Below is a small trained network, with its code and all its weights. Each question gives an input and a target symbol and asks what happens when units are switched off, that is, made to give their printed mean instead of their output.

import numpy as np


def w(rows, s, z=0):
    codes = np.array(rows[::2]) - 128.0
    scale = np.full(codes.shape[1], s)
    scale[-1] = z or s
    return codes * scale


def norm(h):
    return h / np.sqrt((h * h).mean(-1, keepdims=True) + 1e-5)


def f(y):
    return y / 2 * (1 + np.tanh(0.7978845608 * (y + 0.044715 * y**3)))


def softmax(a):
    e = np.exp(a - a.max(-1, keepdims=True))
    return e / e.sum(-1, keepdims=True)


def log_softmax(a):
    a = a - a.max(-1, keepdims=True)
    return a - np.log(np.exp(a).sum(-1, keepdims=True))


def net(x, mask):
    ids = ['αγδεζηθλμξπτφψω'.index(c) for c in x.split()]
    T = len(ids)
    res = E[ids] + P[:T]
    u = 0
    for l in range(3):
        q, k, v = (norm(res) @ M[l].T for M in (Q, K, V))
        z = softmax(np.where(np.tri(T) > 0, q @ k.T / 4**0.5, -1e9)) @ v
        res = res + np.where(mask[u], z, O[l][:, -1]) @ O[l][:, :-1]
        u += 1
        y = f(norm(res) @ A[l][:, :-1].T + A[l][:, -1])
        res = res + np.where(mask[u : u + 4], y, B[l][:, -1]) @ B[l][:, :-1]
        u += 4
    return log_softmax(norm(res)[-1] @ U[:, :-1].T + U[:, -1])


Q, K, V, O, A, B = {}, {}, {}, {}, {}, {}
E = w([
[132,159,93],'α',
[126,88,70],'γ',
[76,117,98],'δ',
[186,21,186],'ε',
[92,129,115],'ζ',
[132,142,155],'η',
[93,118,157],'θ',
[214,95,205],'λ',
[147,149,118],'μ',
[99,218,210],'ξ',
[23,76,150],'π',
[103,35,75],'τ',
[46,112,109],'φ',
[153,186,228],'ψ',
[251,172,110],'ω',
],0.028)
P = w([
[229,205,146],'0',
[106,78,51],'1',
[74,87,119],'2',
[211,221,181],'3',
[102,81,40],'4',
[72,84,120],'5',
[207,233,200],'6',
[92,88,35],'7',
[74,84,118],'8',
[195,254,228],'9',
],0.0097)
Q[0] = w([
[112,221,188],'L0H0',
[208,134,71],'L0H0',
[180,150,248],'L0H0',
[198,112,165],'L0H0',
],0.012)
K[0] = w([
[249,115,158],'L0H0',
[164,171,33],'L0H0',
[180,117,168],'L0H0',
[140,192,175],'L0H0',
],0.015)
V[0] = w([
[138,43,35],'L0H0',
[205,2,141],'L0H0',
[73,112,172],'L0H0',
[236,40,36],'L0H0',
],0.0035)
O[0] = w([
[35,70,45,162],'L0H0',
[167,188,181,2],'L0H0',
[196,122,86,162],'L0H0',
[106,156,252,42],'L0H0',
],0.0029,0.00093)
A[0] = w([
[3,37,69,254],'L0N0',
[43,117,184,111],'L0N1',
[200,134,10,64],'L0N2',
[171,134,143,40],'L0N3',
],0.011,0.0045)
B[0] = w([
[161,228,100,248],'L0N0',
[255,133,169,153],'L0N1',
[90,200,190,150],'L0N2',
[92,141,81,122],'L0N3',
],0.011,0.013)
Q[1] = w([
[60,4,215],'L1H0',
[93,32,220],'L1H0',
[159,46,145],'L1H0',
[212,30,162],'L1H0',
],0.011)
K[1] = w([
[159,72,189],'L1H0',
[120,64,176],'L1H0',
[174,48,146],'L1H0',
[122,90,251],'L1H0',
],0.016)
V[1] = w([
[180,136,138],'L1H0',
[151,1,72],'L1H0',
[144,36,181],'L1H0',
[171,95,122],'L1H0',
],0.0046)
O[1] = w([
[142,125,134,142],'L1H0',
[123,155,132,8],'L1H0',
[125,168,2,2],'L1H0',
[134,143,127,100],'L1H0',
],0.016,0.0046)
A[1] = w([
[122,174,154,255],'L1N0',
[85,171,56,167],'L1N1',
[75,106,1,139],'L1N2',
[92,113,68,45],'L1N3',
],0.02,0.0041)
B[1] = w([
[81,80,159,248],'L1N0',
[106,111,26,169],'L1N1',
[85,21,8,141],'L1N2',
[161,87,63,127],'L1N3',
],0.013)
Q[2] = w([
[252,96,209],'L2H0',
[74,82,95],'L2H0',
[149,164,131],'L2H0',
[121,61,183],'L2H0',
],0.02)
K[2] = w([
[249,92,147],'L2H0',
[55,102,103],'L2H0',
[138,239,78],'L2H0',
[157,22,145],'L2H0',
],0.014)
V[2] = w([
[35,42,143],'L2H0',
[89,2,77],'L2H0',
[172,212,93],'L2H0',
[182,107,131],'L2H0',
],0.0076)
O[2] = w([
[58,153,25,121],'L2H0',
[147,2,167,3],'L2H0',
[153,137,198,110],'L2H0',
[238,147,152,118],'L2H0',
],0.0081,0.0026)
A[2] = w([
[208,24,74,2],'L2N0',
[252,91,102,73],'L2N1',
[154,165,34,120],'L2N2',
[70,117,27,193],'L2N3',
],0.015,0.0073)
B[2] = w([
[59,173,183,148],'L2N0',
[57,125,67,158],'L2N1',
[254,221,148,159],'L2N2',
[203,88,55,254],'L2N3',
],0.01,0.0071)
U = w([
[149,162,140,124],'α',
[114,134,106,181],'γ',
[160,44,161,117],'δ',
[184,176,102,133],'ε',
[105,251,119,19],'ζ',
[140,73,119,165],'η',
[136,114,146,255],'θ',
[214,99,153,109],'λ',
[146,108,105,169],'μ',
[46,172,87,113],'ξ',
[45,160,140,59],'π',
[122,126,126,165],'τ',
[59,56,127,109],'φ',
[179,153,153,125],'ψ',
[76,117,155,164],'ω',
],0.023,0.0072)

Each question gives the input, a string of symbols that net reads in full, and the target symbol t.
The units are the heads (4 rows each of Q, K, V and O) and the neurons (one row each of A and B). Each row of codes is followed by its name. A weight is (code - 128) times the scale printed after its matrix; where a second scale follows, it is the last column's (O, A, B and U).
mask holds one flag per unit, layer by layer, with each layer's heads first. A switched-off unit (its flag False) gives its mean, the last column of its rows in O or B, instead of its output. The means were averaged over made-up inputs and are rounded, as every weight is.
A unit's drop is (log p(t) with every unit on - log p(t) with that unit switched off) / (log p(t) with every unit on - log p(t) with every unit switched off).
The circuit of an input: a set's keep is (log p(t) with only the set's units on - log p(t) with every unit switched off) / (log p(t) with every unit on - log p(t) with every unit switched off). Starting from the 12 units with the biggest drops (on a tie, the unit counted first), units are removed one at a time, each time the one whose removal leaves the highest keep (on an exact tie, the one counted first), for as long as the keep stays at least 0.8.
units of the circuit, in order: the units of the circuit, biggest drop first
unit that matters most: the unit with the biggest drop
top k neurons: the k neurons with the biggest drops, biggest first
top k neurons in layer l: the k neurons of layer l with the biggest drops, biggest first
drop when u is switched off: that unit's drop, to one decimal
input ζ λ ζ ζ ζ, target ε: units of the circuit, in order -> (L0N0 L2N2)
input δ μ α φ τ λ π θ η, target λ: top neuron -> (L1N0)
input δ ζ α ζ π δ, target ε: top 2 neurons in layer 1 -> (L1N1 L1N2)
input ζ ε φ φ θ η, target λ: top 2 neurons -> (L0N1 L2N0)
input φ φ π ζ α, target ξ: top 2 neurons in layer 0 -> (L0N2 L0N0)
input λ φ ε, target φ: top 4 neurons -> (L0N0 L2N1 L2N0 L0N1)
input α τ θ α γ α τ γ ζ γ, target ω: units of the circuit, in order -> (L0N2 L0N0)
input ζ θ ε, target φ: top 2 neurons in layer 2 -> (L2N1 L2N0)
input ξ α ζ φ, target ζ: top 2 neurons -> (L0N0 L0N1)
input ζ α φ φ, target ζ: top 3 neurons in layer 0 -> (L0N1 L0N0 L0N2)
input α ξ λ φ μ, target π: top 3 neurons -> (L0N1 L0N2 L1N1)
input ζ γ θ η α, target ξ: top 2 neurons in layer 0 -> (L0N2 L0N1)
input φ ζ ζ τ ζ τ ε γ δ, target ε: top 2 neurons in layer 2 -> (L2N2 L2N3)
input α γ φ ζ τ ω α μ, target π: unit that matters most -> L0N2
input φ η α α ζ, target ε: top 2 neurons -> (L0N0 L2N2)
input ζ ζ ζ ψ ζ θ π φ ζ, target ζ: top 2 neurons in layer 0 -> (L0N0 L0N1)
input φ δ π ζ η, target ζ: drop when L0N0 is switched off -> 1.8
input ζ φ ζ ζ ω ε π θ δ δ, target δ: drop when L2H0 is switched off -> 0.1
input α α ζ ζ, target φ: drop when L0N2 is switched off -> 0.1
input ψ ω φ γ α ζ, target ζ: drop when L0N1 is switched off -> 0.3
